Below is a small trained network, with its code and all its weights. Each question gives an input and a class and asks what happens when units are switched off, that is, made to give their printed mean instead of their output.

import numpy as np


def w(rows, s, z=0):
    codes = np.array(rows[::2]) - 128.0
    scale = np.full(codes.shape[1], s)
    scale[-1] = z or s
    return codes * scale


def norm(h):
    return h / np.sqrt((h * h).mean(-1, keepdims=True) + 1e-5)


def f(y):
    return np.maximum(y, 0)


def log_softmax(a):
    a = a - a.max(-1, keepdims=True)
    return a - np.log(np.exp(a).sum(-1, keepdims=True))


def net(x, mask):
    res = np.array(x, float).reshape(1, 4) / 4 @ E
    u = 0
    for l in range(2):
        y = f(norm(res) @ A[l][:, :-1].T + A[l][:, -1])
        res = res + np.where(mask[u : u + 12], y, B[l][:, -1]) @ B[l][:, :-1]
        u += 12
    return log_softmax(norm(res)[-1] @ U[:, :-1].T + U[:, -1])


A, B = {}, {}
E = w([
[46,187,105,2,217,142],'x0',
[203,138,31,56,146,226],'x1',
[148,127,72,61,35,6],'x2',
[108,19,86,138,84,151],'x3',
],0.0089)
A[0] = w([
[189,143,165,198,128,128,176],'0.n1',
[116,123,91,136,157,130,51],'0.n2',
[116,114,115,109,136,135,104],'0.n3',
[169,156,142,136,147,139,3],'0.n4',
[107,105,137,130,106,117,138],'0.n5',
[151,124,140,174,105,94,170],'0.n6',
[106,84,101,176,120,126,105],'0.n7',
[111,152,138,94,114,52,65],'0.n8',
[113,128,128,99,131,170,49],'0.n9',
[122,103,188,252,130,112,53],'0.n10',
[187,60,67,150,89,134,51],'0.n11',
[62,38,158,175,134,152,175],'0.n12',
],0.018,0.0047)
B[0] = w([
[122,229,103,174,53,101,221],'0.n1',
[143,124,138,136,171,136,138],'0.n2',
[127,168,142,141,107,161,147],'0.n3',
[91,144,68,179,155,136,142],'0.n4',
[94,136,80,132,131,138,161],'0.n5',
[59,81,134,151,166,203,198],'0.n6',
[112,79,101,44,115,117,176],'0.n7',
[138,190,85,103,115,19,200],'0.n8',
[160,121,160,125,186,145,155],'0.n9',
[159,188,254,59,105,175,253],'0.n10',
[227,66,68,156,80,98,203],'0.n11',
[59,38,135,80,149,47,241],'0.n12',
],0.022,0.011)
A[1] = w([
[71,98,151,172,179,128,18],'1.n1',
[100,73,119,167,174,103,30],'1.n2',
[163,146,251,137,91,175,143],'1.n3',
[93,107,151,100,183,133,93],'1.n4',
[139,168,90,137,150,192,114],'1.n5',
[218,77,106,156,112,147,22],'1.n6',
[176,125,136,113,193,173,56],'1.n7',
[184,86,117,161,122,117,71],'1.n8',
[79,57,142,144,151,141,81],'1.n9',
[101,169,91,193,78,160,186],'1.n10',
[108,135,156,106,84,152,152],'1.n11',
[170,98,98,120,108,151,4],'1.n12',
],0.02,0.003)
B[1] = w([
[93,212,37,174,9,196,160],'1.n1',
[133,166,175,179,72,217,155],'1.n2',
[126,247,205,68,86,184,254],'1.n3',
[144,134,62,199,124,160,206],'1.n4',
[191,96,100,141,252,123,175],'1.n5',
[221,54,80,125,17,174,197],'1.n6',
[123,136,114,4,194,193,178],'1.n7',
[194,112,114,113,75,133,175],'1.n8',
[37,57,149,201,173,115,182],'1.n9',
[159,56,208,254,159,63,179],'1.n10',
[182,123,158,112,168,170,206],'1.n11',
[186,106,89,152,62,155,170],'1.n12',
],0.019,0.0094)
U = w([
[95,240,79,67,130,3,159],'0',
[178,174,140,218,180,109,56],'1',
[31,41,165,54,106,84,108],'2',
[214,57,88,103,32,132,175],'3',
[126,229,231,55,81,150,211],'4',
[150,161,138,140,89,53,1],'5',
[31,125,108,178,119,197,78],'6',
[162,165,82,66,221,195,162],'7',
],0.015,0.0051)

Each question gives the input, the list of numbers given to net, and the class t.
The units are the neurons (one row each of A and B). Each row of codes is followed by its name. A weight is (code - 128) times the scale printed after its matrix; where a second scale follows, it is the last column's (A, B and U).
mask holds one flag per neuron, layer by layer. A switched-off neuron (its flag False) gives its mean, the last column of its row in B, instead of its output. The means were averaged over made-up inputs and are rounded, as every weight is.
A unit's drop is (log p(t) with every unit on - log p(t) with that unit switched off) / (log p(t) with every unit on - log p(t) with every unit switched off).
The circuit of an input: a set's keep is (log p(t) with only the set's units on - log p(t) with every unit switched off) / (log p(t) with every unit on - log p(t) with every unit switched off). Starting from the 12 units with the biggest drops (on a tie, the unit counted first), units are removed one at a time, each time the one whose removal leaves the highest keep (on an exact tie, the one counted first), for as long as the keep stays at least 0.8.
units of the circuit, in order: the units of the circuit, biggest drop first
most important unit: the unit with the biggest drop
top k neurons: the k neurons with the biggest drops, biggest first
top k neurons in layer l: the k neurons of layer l with the biggest drops, biggest first
input [7,-8,-3,4], class 6: units of the circuit, in order => [1.n4; 0.n1]
input [5,5,-2,-6], class 7: most important unit => 0.n10
input [-7,-5,7,2], class 4: top 3 neurons => [0.n10; 1.n6; 0.n6]
input [8,3,0,-4], class 7: units of the circuit, in order => [0.n10; 0.n1]
input [8,1,2,3], class 7: top 3 neurons => [0.n1; 0.n10; 0.n12]
input [-5,5,-3,-3], class 1: units of the circuit, in order => [1.n10; 0.n4]
input [-4,-7,4,5], class 2: top 4 neurons in layer 0 => [0.n12; 0.n6; 0.n7; 0.n5]
input [-1,7,5,-8], class 0: top 3 neurons => [0.n11; 0.n10; 0.n6]
input [7,-4,-6,-8], class 7: units of the circuit, in order => [0.n1; 0.n10]
input [-6,4,-2,-8], class 1: top 4 neurons => [1.n10; 0.n4; 0.n1; 1.n5]
input [2,6,-7,-7], class 7: top 2 neurons => [0.n10; 1.n7]
input [1,-5,5,4], class 2: units of the circuit, in order => [0.n1; 0.n6]
input [6,-1,0,0], class 7: units of the circuit, in order => [0.n12; 0.n10]
input [-4,-4,8,-4], class 5: top 4 neurons => [0.n12; 1.n10; 0.n8; 0.n6]
input [1,-7,1,4], class 2: units of the circuit, in order => [0.n12]
input [-6,5,-2,-5], class 1: units of the circuit, in order => [1.n10; 0.n4]
input [4,1,-4,-4], class 7: top 2 neurons => [0.n12; 0.n10]
input [3,4,-1,0], class 7: top 2 neurons => [0.n10; 0.n12]
input [-7,-8,-4,8], class 4: top 3 neurons => [0.n10; 1.n3; 0.n1]
input [2,-7,8,6], class 2: top 4 neurons => [0.n1; 0.n6; 1.n3; 0.n10]
input [1,-2,4,-1], class 0: units of the circuit, in order => [0.n8]
